Here is a tiny trained network, its code and every weight. The questions are about switching its units off for an input and a class, where a switched-off unit gives its printed mean instead of its output.

import numpy as np


def w(rows, s, z=0):
    codes = np.array(rows[::2]) - 128.0
    scale = np.full(codes.shape[1], s)
    scale[-1] = z or s
    return codes * scale


def norm(h):
    return h / np.sqrt((h * h).mean(-1, keepdims=True) + 1e-5)


def f(y):
    return y / 2 * (1 + np.tanh(0.7978845608 * (y + 0.044715 * y**3)))


def log_softmax(a):
    a = a - a.max(-1, keepdims=True)
    return a - np.log(np.exp(a).sum(-1, keepdims=True))


def net(x, mask):
    res = np.array(x, float).reshape(1, 2) / 4 @ E
    u = 0
    for l in range(4):
        y = f(norm(res) @ A[l][:, :-1].T + A[l][:, -1])
        res = res + np.where(mask[u : u + 4], y, B[l][:, -1]) @ B[l][:, :-1]
        u += 4
    return log_softmax(norm(res)[-1] @ U[:, :-1].T + U[:, -1])


A, B = {}, {}
E = w([
[75,86,195,76,101,173,141,70],'x0',
[126,194,46,117,219,1,48,166],'x1',
],0.00083)
A[0] = w([
[123,48,228,107,42,252,190,94,3],'0.n1',
[196,123,97,192,85,193,208,189,66],'0.n2',
[173,101,144,170,92,190,190,164,152],'0.n3',
[100,65,215,99,56,229,163,90,107],'0.n4',
],0.0025,0.0018)
B[0] = w([
[153,155,243,233,230,171,47,191,252],'0.n1',
[184,217,6,65,42,104,176,141,163],'0.n2',
[131,163,89,99,101,173,164,131,181],'0.n3',
[101,39,175,145,183,142,136,36,240],'0.n4',
],0.002,0.003)
A[1] = w([
[129,145,146,218,94,151,113,147,229],'1.n1',
[148,110,225,252,166,252,148,109,1],'1.n2',
[127,152,111,109,141,82,98,138,98],'1.n3',
[102,84,116,121,92,183,189,91,8],'1.n4',
],0.0037,0.00086)
B[1] = w([
[123,106,98,90,146,71,161,48,153],'1.n1',
[205,25,158,97,216,163,225,69,255],'1.n2',
[163,101,190,156,180,177,166,125,148],'1.n3',
[68,212,114,57,138,57,4,232,122],'1.n4',
],0.0023,0.005)
A[2] = w([
[19,19,184,7,63,160,112,3,95],'2.n1',
[56,135,175,19,59,125,93,66,6],'2.n2',
[112,129,156,213,214,73,87,182,77],'2.n3',
[131,180,79,153,53,68,100,209,75],'2.n4',
],0.0023,0.0014)
B[2] = w([
[147,161,63,85,56,58,143,6,209],'2.n1',
[160,167,112,77,130,110,159,50,34],'2.n2',
[41,83,201,107,111,92,54,18,253],'2.n3',
[176,97,156,62,121,244,207,106,126],'2.n4',
],0.002,0.0011)
A[3] = w([
[192,72,120,183,177,184,203,170,110],'3.n1',
[200,82,114,228,185,123,192,162,62],'3.n2',
[69,56,251,72,190,194,117,87,25],'3.n3',
[36,48,232,226,222,79,20,174,1],'3.n4',
],0.0032,0.0026)
B[3] = w([
[144,78,173,93,189,82,136,68,216],'3.n1',
[132,86,196,87,138,202,163,45,180],'3.n2',
[236,176,148,34,123,185,212,82,228],'3.n3',
[83,26,8,253,192,52,96,219,254],'3.n4',
],0.0032)
U = w([
[13,252,191,15,31,194,7,250,6],'0',
[250,10,248,4,248,252,253,7,253],'1',
[14,194,242,131,34,237,25,217,3],'2',
[12,4,7,252,249,9,7,252,253],'3',
[4,252,96,4,7,3,6,3,158],'4',
[248,249,4,9,4,249,249,251,127],'5',
],0.0041,0.004)

Each question gives the input, the list of numbers given to net, and the class t.
The units are the neurons (one row each of A and B). Each row of codes is followed by its name. A weight is (code - 128) times the scale printed after its matrix; where a second scale follows, it is the last column's (A, B and U).
mask holds one flag per neuron, layer by layer. A switched-off neuron (its flag False) gives its mean, the last column of its row in B, instead of its output. The means were averaged over made-up inputs and are rounded, as every weight is.
A unit's drop is (log p(t) with every unit on - log p(t) with that unit switched off) / (log p(t) with every unit on - log p(t) with every unit switched off).
The circuit of an input: a set's keep is (log p(t) with only the set's units on - log p(t) with every unit switched off) / (log p(t) with every unit on - log p(t) with every unit switched off). Starting from the 12 units with the biggest drops (on a tie, the unit counted first), units are removed one at a time, each time the one whose removal leaves the highest keep (on an exact tie, the one counted first), for as long as the keep stays at least 0.8.
circuit, biggest first: the units of the circuit, biggest drop first
top k neurons: the k neurons with the biggest drops, biggest first
k most important neurons of layer l: the k neurons of layer l with the biggest drops, biggest first
drop of u: that unit's drop, to one decimal
input [-6,-5], class 5: circuit, biggest first	[0.n2 1.n2 0.n3]
input [8,5], class 4: top 2 neurons	[0.n1 1.n2]
input [1,5], class 3: top neuron	[1.n2]
input [4,3], class 4: circuit, biggest first	[0.n1 1.n2 2.n1]
input [8,7], class 4: 2 most important neurons of layer 2	[2.n1 2.n2]
input [3,3], class 3: top 3 neurons	[1.n2 0.n4 1.n3]
input [-7,3], class 3: top 3 neurons	[0.n2 0.n3 2.n3]
input [3,2], class 4: top 3 neurons	[0.n1 1.n2 3.n4]
input [-8,-6], class 5: top 2 neurons	[0.n2 1.n2]
input [-4,4], class 3: top 2 neurons	[1.n2 0.n2]
input [-8,-4], class 5: top 2 neurons	[1.n2 3.n4]
input [-3,3], class 3: top 2 neurons	[0.n2 1.n2]
input [7,6], class 4: 2 most important neurons of layer 1	[1.n2 1.n4]
input [-5,-4], class 5: most important neuron of layer 0	[0.n2]
input [-4,-1], class 5: 2 most important neurons of layer 0	[0.n1 0.n2]
input [1,6], class 3: drop of 3.n3	0.0
input [0,1], class 3: drop of 0.n1	1.5
input [-1,7], class 3: drop of 1.n2	0.5
